Below are the code and all the weights of a small trained network. Each question names an input and a class and asks about switching units off, where a switched-off unit gives its printed mean instead of its output.

import numpy as np


def w(rows, s, z=0):
    codes = np.array(rows[::2]) - 128.0
    scale = np.full(codes.shape[1], s)
    scale[-1] = z or s
    return codes * scale


def f(y):
    return y / 2 * (1 + np.tanh(0.7978845608 * (y + 0.044715 * y**3)))


def log_softmax(a):
    a = a - a.max(-1, keepdims=True)
    return a - np.log(np.exp(a).sum(-1, keepdims=True))


def net(x, mask):
    res = np.array(x, float).reshape(1, 7) / 4 @ E
    y = f(res @ A[0][:, :-1].T + A[0][:, -1])
    res = res + np.where(mask, y, B[0][:, -1]) @ B[0][:, :-1]
    return log_softmax(res[-1] @ U[:, :-1].T + U[:, -1])


A, B = {}, {}
E = w([
[176,85,67],'x0',
[255,61,195],'x1',
[92,171,156],'x2',
[61,73,233],'x3',
[14,82,89],'x4',
[105,43,171],'x5',
[145,111,138],'x6',
],0.0041)
A[0] = w([
[183,184,153,253],'N0',
[112,123,159,89],'N1',
[88,145,105,156],'N2',
[119,56,162,183],'N3',
[45,156,89,88],'N4',
[187,105,93,157],'N5',
[119,143,139,87],'N6',
[130,224,152,158],'N7',
[90,67,157,168],'N8',
[253,94,138,118],'N9',
[115,127,83,235],'N10',
[84,77,168,122],'N11',
[116,94,92,198],'N12',
],0.014,0.0057)
B[0] = w([
[194,211,238,255],'N0',
[108,90,120,126],'N1',
[125,171,82,162],'N2',
[133,107,234,220],'N3',
[138,142,2,174],'N4',
[184,115,88,187],'N5',
[110,114,117,113],'N6',
[102,197,174,179],'N7',
[73,116,204,207],'N8',
[237,49,77,246],'N9',
[176,214,136,209],'N10',
[66,75,173,184],'N11',
[168,191,150,182],'N12',
],0.025,0.0055)
U = w([
[103,233,179,194],'0',
[60,50,170,122],'1',
[47,178,15,140],'2',
[74,92,144,165],'3',
[107,28,29,5],'4',
[253,161,70,156],'5',
],0.0046,0.0035)

Each question gives the input, the list of numbers given to net, and the class t.
The units are the neurons (one row each of A and B). Each row of codes is followed by its name. A weight is (code - 128) times the scale printed after its matrix; where a second scale follows, it is the last column's (A, B and U).
mask holds one flag per neuron, in row order. A switched-off neuron (its flag False) gives its mean, the last column of its row in B, instead of its output. The means were averaged over made-up inputs and are rounded, as every weight is.
A unit's drop is (log p(t) with every unit on - log p(t) with that unit switched off) / (log p(t) with every unit on - log p(t) with every unit switched off).
The circuit of an input: a set's keep is (log p(t) with only the set's units on - log p(t) with every unit switched off) / (log p(t) with every unit on - log p(t) with every unit switched off). Starting from the 12 units with the biggest drops (on a tie, the unit counted first), units are removed one at a time, each time the one whose removal leaves the highest keep (on an exact tie, the one counted first), for as long as the keep stays at least 0.8.
circuit, biggest first: the units of the circuit, biggest drop first
most important unit: the unit with the biggest drop
top k neurons: the k neurons with the biggest drops, biggest first
drop when u is switched off: that unit's drop, to one decimal
input [-8,-6,0,-2,7,4,2], class 2: circuit, biggest first -> N4, N0
input [-6,-4,5,-7,5,-4,-1], class 2: circuit, biggest first -> N4, N9
input [3,-1,3,8,4,-3,-5], class 1: circuit, biggest first -> N0, N11
input [6,-6,4,8,-5,4,1], class 1: circuit, biggest first -> N0, N11, N8
input [-7,2,7,4,-7,6,5], class 1: circuit, biggest first -> N10, N11
input [0,-3,-3,-2,7,4,-4], class 2: top 2 neurons -> N0, N4
input [-1,6,-4,2,1,4,-4], class 1: top neuron -> N3
input [4,-3,7,3,0,5,-7], class 1: top 2 neurons -> N0, N11
input [3,5,-8,5,3,-1,5], class 1: circuit, biggest first -> N3, N8, N0
input [7,-8,3,-1,7,-2,-7], class 2: top 2 neurons -> N4, N0
input [8,-6,-8,1,6,8,3], class 0: top 2 neurons -> N12, N10
input [-8,-2,0,0,3,-1,-6], class 2: top 3 neurons -> N4, N0, N3
input [3,1,-6,7,4,1,3], class 1: top 2 neurons -> N0, N11
input [-4,8,-4,4,-3,5,-1], class 1: most important unit -> N3
input [-5,3,1,3,5,4,-1], class 1: drop when N6 is switched off -> 0.0
input [-3,-8,3,-3,1,-2,-3], class 2: drop when N9 is switched off -> 0.1
input [-6,-5,0,6,5,-3,-7], class 2: drop when N4 is switched off -> 0.4
